Below are the code and all the weights of a small trained network. Each question names an input and a target symbol and asks about switching units off, where a switched-off unit gives its printed mean instead of its output.

import numpy as np


def w(rows, s, z=0):
    codes = np.array(rows[::2]) - 128.0
    scale = np.full(codes.shape[1], s)
    scale[-1] = z or s
    return codes * scale


def f(y):
    return np.maximum(y, 0)


def softmax(a):
    e = np.exp(a - a.max(-1, keepdims=True))
    return e / e.sum(-1, keepdims=True)


def log_softmax(a):
    a = a - a.max(-1, keepdims=True)
    return a - np.log(np.exp(a).sum(-1, keepdims=True))


def net(x, mask):
    ids = ['Σβεζηθξτφω'.index(c) for c in x.split()]
    T = len(ids)
    res = E[ids] + P[:T]
    q, k, v = (res @ M[0].T for M in (Q, K, V))
    z = softmax(np.where(np.tri(T) > 0, q @ k.T / 2**0.5, -1e9)) @ v
    res = res + np.where(mask[0], z, O[0][:, -1]) @ O[0][:, :-1]
    y = f(res @ A[0][:, :-1].T + A[0][:, -1])
    res = res + np.where(mask[1:17], y, B[0][:, -1]) @ B[0][:, :-1]
    return log_softmax(res[-1] @ U[:, :-1].T + U[:, -1])


Q, K, V, O, A, B = {}, {}, {}, {}, {}, {}
E = w([
[121,103,99],'Σ',
[111,83,138],'β',
[109,78,138],'ε',
[235,154,20],'ζ',
[203,144,137],'η',
[105,64,159],'θ',
[204,145,137],'ξ',
[59,63,128],'τ',
[128,92,114],'φ',
[248,204,223],'ω',
],0.016)
P = w([
[178,135,68],'0',
[176,5,97],'1',
[139,61,138],'2',
[63,240,114],'3',
[79,167,183],'4',
[186,69,179],'5',
[107,130,187],'6',
],0.013)
Q[0] = w([
[54,249,123],'H1',
[148,114,61],'H1',
],0.011)
K[0] = w([
[213,4,145],'H1',
[176,153,1],'H1',
],0.0091)
V[0] = w([
[251,232,40],'H1',
[83,218,1],'H1',
],0.0062)
O[0] = w([
[93,248,187,254],'H1',
[57,200,57,87],'H1',
],0.011,0.0024)
A[0] = w([
[67,141,124,119],'N1',
[87,104,180,214],'N2',
[158,91,75,148],'N3',
[165,136,146,177],'N4',
[158,111,54,55],'N5',
[174,108,122,2],'N6',
[111,186,107,106],'N7',
[170,151,73,57],'N8',
[126,98,103,192],'N9',
[29,81,128,106],'N10',
[110,137,52,163],'N11',
[110,113,48,78],'N12',
[7,98,97,191],'N13',
[160,88,150,139],'N14',
[106,184,179,81],'N15',
[62,149,119,98],'N16',
],0.017,0.0077)
B[0] = w([
[149,98,152,160],'N1',
[46,203,96,254],'N2',
[119,114,73,215],'N3',
[83,151,115,210],'N4',
[86,160,195,159],'N5',
[47,136,224,147],'N6',
[130,91,167,206],'N7',
[89,193,43,169],'N8',
[157,89,97,211],'N9',
[178,202,129,197],'N10',
[166,148,80,176],'N11',
[157,132,221,146],'N12',
[254,199,200,209],'N13',
[118,62,114,245],'N14',
[89,53,144,214],'N15',
[191,64,116,163],'N16',
],0.0088,0.0087)
U = w([
[215,166,144,129],'Σ',
[149,117,108,112],'β',
[153,102,98,163],'ε',
[135,104,217,127],'ζ',
[78,161,149,146],'η',
[56,38,86,139],'θ',
[72,159,145,117],'ξ',
[185,97,114,3],'τ',
[125,182,64,175],'φ',
[7,137,108,80],'ω',
],0.013,0.0048)

Each question gives the input, a string of symbols that net reads in full, and the target symbol t.
The units are the heads (2 rows each of Q, K, V and O) and the neurons (one row each of A and B). Each row of codes is followed by its name. A weight is (code - 128) times the scale printed after its matrix; where a second scale follows, it is the last column's (O, A, B and U).
mask holds one flag per unit, heads first, then neurons. A switched-off unit (its flag False) gives its mean, the last column of its rows in O or B, instead of its output. The means were averaged over made-up inputs and are rounded, as every weight is.
A unit's drop is (log p(t) with every unit on - log p(t) with that unit switched off) / (log p(t) with every unit on - log p(t) with every unit switched off).
The circuit of an input: a set's keep is (log p(t) with only the set's units on - log p(t) with every unit switched off) / (log p(t) with every unit on - log p(t) with every unit switched off). Starting from the 12 units with the biggest drops (on a tie, the unit counted first), units are removed one at a time, each time the one whose removal leaves the highest keep (on an exact tie, the one counted first), for as long as the keep stays at least 0.8.
units of the circuit, in order: the units of the circuit, biggest drop first
unit that matters most: the unit with the biggest drop
k most important neurons: the k neurons with the biggest drops, biggest first
drop of u: that unit's drop, to one decimal
input ω θ Σ, target ω: unit that matters most : H1
input ζ φ Σ Σ ε, target Σ: 3 most important neurons : (N13, N10, N15)
input ω ζ φ θ ε τ, target Σ: units of the circuit, in order : (N13, N10)
input ξ τ ε ω ζ Σ, target ω: units of the circuit, in order : (H1, N13)
input θ φ τ θ θ θ ξ, target θ: units of the circuit, in order : (H1, N13, N14)
input ε θ θ β Σ ζ, target φ: units of the circuit, in order : (N8, H1)
input θ ξ θ ζ θ η β, target θ: units of the circuit, in order : (H1, N14)
input ζ φ θ ζ β η, target ζ: 3 most important neurons : (N7, N2, N15)
input Σ ω θ, target Σ: units of the circuit, in order : (N13, H1, N10)
input ε ε ξ θ η ζ, target φ: 2 most important neurons : (N8, N15)
input ω τ θ, target ω: units of the circuit, in order : (H1, N2, N13)
input β ξ ζ θ η ε, target θ: units of the circuit, in order : (H1, N14)
input τ ζ Σ θ θ ε θ, target θ: 3 most important neurons : (N14, N2, N3)
input β ε ζ ζ Σ ξ, target ζ: 4 most important neurons : (N7, N2, N15, N16)
input Σ ξ θ θ φ θ τ, target Σ: units of the circuit, in order : (N13)
input θ φ ε ζ θ Σ ω, target ζ: units of the circuit, in order : (H1, N6)
input ζ ζ θ ε β, target θ: 2 most important neurons : (N14, N2)
input η ω ξ θ η Σ, target θ: units of the circuit, in order : (H1, N13)
input ω ε θ, target ω: 3 most important neurons : (N2, N13, N15)
input Σ ε ω Σ, target θ: units of the circuit, in order : (H1)
input β θ Σ ω ζ β, target ω: 3 most important neurons : (N13, N2, N15)
input θ Σ θ ω, target ζ: 2 most important neurons : (N6, N2)
input Σ θ ξ η, target θ: drop of H1 : 0.5
input η θ θ ξ, target θ: drop of N14 : 0.1
input ε Σ Σ θ θ θ θ, target θ: drop of N3 : 0.1
input ε ε θ ω φ, target θ: drop of H1 : 2.4
input ζ Σ ε θ, target Σ: units of the circuit, in order : (N13)
